Below are the code and all the weights of a small trained network. Each question names an input and a target symbol and asks about switching units off, where a switched-off unit gives its printed mean instead of its output.

import numpy as np


def w(rows, s, z=0):
    codes = np.array(rows[::2]) - 128.0
    scale = np.full(codes.shape[1], s)
    scale[-1] = z or s
    return codes * scale


def norm(h):
    return h / np.sqrt((h * h).mean(-1, keepdims=True) + 1e-5)


def f(y):
    return y / 2 * (1 + np.tanh(0.7978845608 * (y + 0.044715 * y**3)))


def softmax(a):
    e = np.exp(a - a.max(-1, keepdims=True))
    return e / e.sum(-1, keepdims=True)


def log_softmax(a):
    a = a - a.max(-1, keepdims=True)
    return a - np.log(np.exp(a).sum(-1, keepdims=True))


def net(x, mask):
    ids = ['ΓΨΩαβδηλμ'.index(c) for c in x.split()]
    T = len(ids)
    res = E[ids] + P[:T]
    u = 0
    for l in range(2):
        r = norm(res)
        for j in range(3):
            rows = slice(2 * j, 2 * j + 2)
            q, k, v = (r @ M[l][rows].T for M in (Q, K, V))
            z = softmax(np.where(np.tri(T) > 0, q @ k.T / 2**0.5, -1e9)) @ v
            o = O[l][rows]
            res = res + np.where(mask[u + j], z, o[:, -1]) @ o[:, :-1]
        u += 3
        y = f(norm(res) @ A[l][:, :-1].T + A[l][:, -1])
        res = res + np.where(mask[u : u + 4], y, B[l][:, -1]) @ B[l][:, :-1]
        u += 4
    return log_softmax(norm(res)[-1] @ U[:, :-1].T + U[:, -1])


Q, K, V, O, A, B = {}, {}, {}, {}, {}, {}
E = w([
[118,60,157,185],'Γ',
[100,78,82,152],'Ψ',
[155,110,163,138],'Ω',
[147,104,106,168],'α',
[126,130,92,187],'β',
[184,125,152,146],'δ',
[164,118,123,114],'η',
[2,48,59,190],'λ',
[47,178,165,93],'μ',
],0.0098)
P = w([
[199,143,82,58],'0',
[160,200,241,252],'1',
[129,113,103,41],'2',
[130,235,238,217],'3',
[123,139,93,44],'4',
[79,216,184,245],'5',
[127,93,109,48],'6',
[91,255,202,241],'7',
],0.0059)
Q[0] = w([
[108,89,65,105],'0.h0',
[124,151,126,2],'0.h0',
[178,181,87,159],'0.h1',
[147,113,112,83],'0.h1',
[176,3,73,165],'0.h2',
[123,99,181,52],'0.h2',
],0.0084)
K[0] = w([
[154,66,2,111],'0.h0',
[201,57,168,143],'0.h0',
[182,155,72,121],'0.h1',
[207,106,172,169],'0.h1',
[76,139,117,123],'0.h2',
[134,186,122,140],'0.h2',
],0.0092)
V[0] = w([
[145,31,235,214],'0.h0',
[105,4,63,83],'0.h0',
[106,169,136,185],'0.h1',
[16,127,191,120],'0.h1',
[77,189,78,89],'0.h2',
[205,73,151,226],'0.h2',
],0.0048)
O[0] = w([
[31,83,254,101,214],'0.h0',
[177,60,190,118,128],'0.h0',
[214,173,160,104,131],'0.h1',
[177,133,65,194,72],'0.h1',
[20,131,126,66,53],'0.h2',
[179,106,138,175,252],'0.h2',
],0.0052,0.003)
A[0] = w([
[51,167,77,255,251],'0.n0',
[90,102,236,76,47],'0.n1',
[194,214,232,89,237],'0.n2',
[33,184,185,137,94],'0.n3',
],0.0062,0.00029)
B[0] = w([
[98,152,206,144,253],'0.n0',
[179,138,2,106,179],'0.n1',
[10,29,150,241,179],'0.n2',
[243,111,237,63,191],'0.n3',
],0.0062,0.0039)
Q[1] = w([
[144,104,1,86],'1.h0',
[164,58,196,130],'1.h0',
[102,165,175,184],'1.h1',
[19,89,123,21],'1.h1',
[102,85,52,96],'1.h2',
[63,219,163,142],'1.h2',
],0.0083)
K[1] = w([
[115,118,170,94],'1.h0',
[73,163,116,204],'1.h0',
[114,76,43,104],'1.h1',
[156,184,228,92],'1.h1',
[62,125,141,79],'1.h2',
[254,108,93,122],'1.h2',
],0.0087)
V[1] = w([
[80,55,184,80],'1.h0',
[87,104,141,115],'1.h0',
[124,100,206,205],'1.h1',
[103,193,150,70],'1.h1',
[1,129,120,180],'1.h2',
[130,108,117,221],'1.h2',
],0.0095)
O[1] = w([
[53,59,255,66,169],'1.h0',
[117,185,149,79,133],'1.h0',
[91,123,187,227,200],'1.h1',
[179,99,154,59,3],'1.h1',
[27,219,42,71,95],'1.h2',
[132,146,9,195,208],'1.h2',
],0.0066,0.0053)
A[1] = w([
[144,126,126,194,254],'1.n0',
[98,46,92,180,93],'1.n1',
[78,102,254,100,226],'1.n2',
[111,82,158,121,103],'1.n3',
],0.0089,0.0035)
B[1] = w([
[136,238,69,57,254],'1.n0',
[241,240,236,92,194],'1.n1',
[94,171,56,3,247],'1.n2',
[227,79,108,70,144],'1.n3',
],0.006,0.0071)
U = w([
[93,132,163,219,182],'Γ',
[105,134,92,34,196],'Ψ',
[26,113,77,149,153],'Ω',
[174,97,254,161,55],'α',
[254,158,133,176,76],'β',
[145,157,115,121,157],'δ',
[152,106,152,100,161],'η',
[99,152,144,128,4],'λ',
[185,163,30,150,144],'μ',
],0.0097,0.0032)

Each question gives the input, a string of symbols that net reads in full, and the target symbol t.
The units are the heads (2 rows each of Q, K, V and O) and the neurons (one row each of A and B). Each row of codes is followed by its name. A weight is (code - 128) times the scale printed after its matrix; where a second scale follows, it is the last column's (O, A, B and U).
mask holds one flag per unit, layer by layer, with each layer's heads first. A switched-off unit (its flag False) gives its mean, the last column of its rows in O or B, instead of its output. The means were averaged over made-up inputs and are rounded, as every weight is.
A unit's drop is (log p(t) with every unit on - log p(t) with that unit switched off) / (log p(t) with every unit on - log p(t) with every unit switched off).
The circuit of an input: a set's keep is (log p(t) with only the set's units on - log p(t) with every unit switched off) / (log p(t) with every unit on - log p(t) with every unit switched off). Starting from the 12 units with the biggest drops (on a tie, the unit counted first), units are removed one at a time, each time the one whose removal leaves the highest keep (on an exact tie, the one counted first), for as long as the keep stays at least 0.8.
units of the circuit, in order: the units of the circuit, biggest drop first
k most important neurons: the k neurons with the biggest drops, biggest first
k most important neurons of layer l: the k neurons of layer l with the biggest drops, biggest first
input α Ω Γ, target β: 2 most important neurons of layer 0	[0.n0; 0.n1]
input μ β α α, target μ: 3 most important neurons	[0.n3; 1.n1; 0.n2]
input Ψ Γ λ Γ, target Ψ: 2 most important neurons of layer 0	[0.n3; 0.n2]
input α η Ψ β, target α: most important neuron of layer 0	[0.n2]
input δ β Γ β Γ λ β, target Ω: units of the circuit, in order	[1.h2; 0.n3]
input β μ λ η Γ, target Ω: 4 most important neurons	[0.n2; 0.n1; 1.n0; 1.n2]
input α δ λ λ, target α: units of the circuit, in order	[1.h2; 0.n2]
input μ η μ Γ Ψ Ω, target μ: units of the circuit, in order	[0.h0; 1.h0]
input α β δ Γ α Γ α, target β: 3 most important neurons	[1.n1; 1.n2; 0.n0]
input δ α Ψ Γ, target Ψ: 2 most important neurons	[0.n2; 1.n2]
input δ Γ Ψ Ω δ, target Γ: 2 most important neurons	[0.n2; 1.n2]
input α λ Γ α, target α: units of the circuit, in order	[0.h0; 1.h2]
input α α α λ Γ Γ, target α: 2 most important neurons	[0.n2; 0.n0]
input λ β δ, target Ω: most important neuron	[0.n3]
input Ψ δ η λ, target Ψ: 3 most important neurons	[1.n2; 0.n3; 0.n2]
input λ δ η, target Ω: 2 most important neurons	[0.n3; 0.n1]
input α Γ Γ, target β: 2 most important neurons of layer 0	[0.n0; 0.n2]
input Ψ Ψ μ Ω, target Ψ: 2 most important neurons	[1.n2; 0.n2]
input α β Γ μ, target α: 2 most important neurons of layer 0	[0.n2; 0.n1]
input μ Γ λ η Ω, target Ω: most important neuron of layer 0	[0.n1]
input Ω α α α Γ α α, target β: 2 most important neurons of layer 0	[0.n0; 0.n3]
input Ψ β Ψ μ, target Ψ: 2 most important neurons of layer 1	[1.n2; 1.n1]
input λ Γ α, target Ω: 2 most important neurons	[0.n3; 0.n1]
input β Ψ Γ, target μ: 2 most important neurons of layer 0	[0.n3; 0.n0]
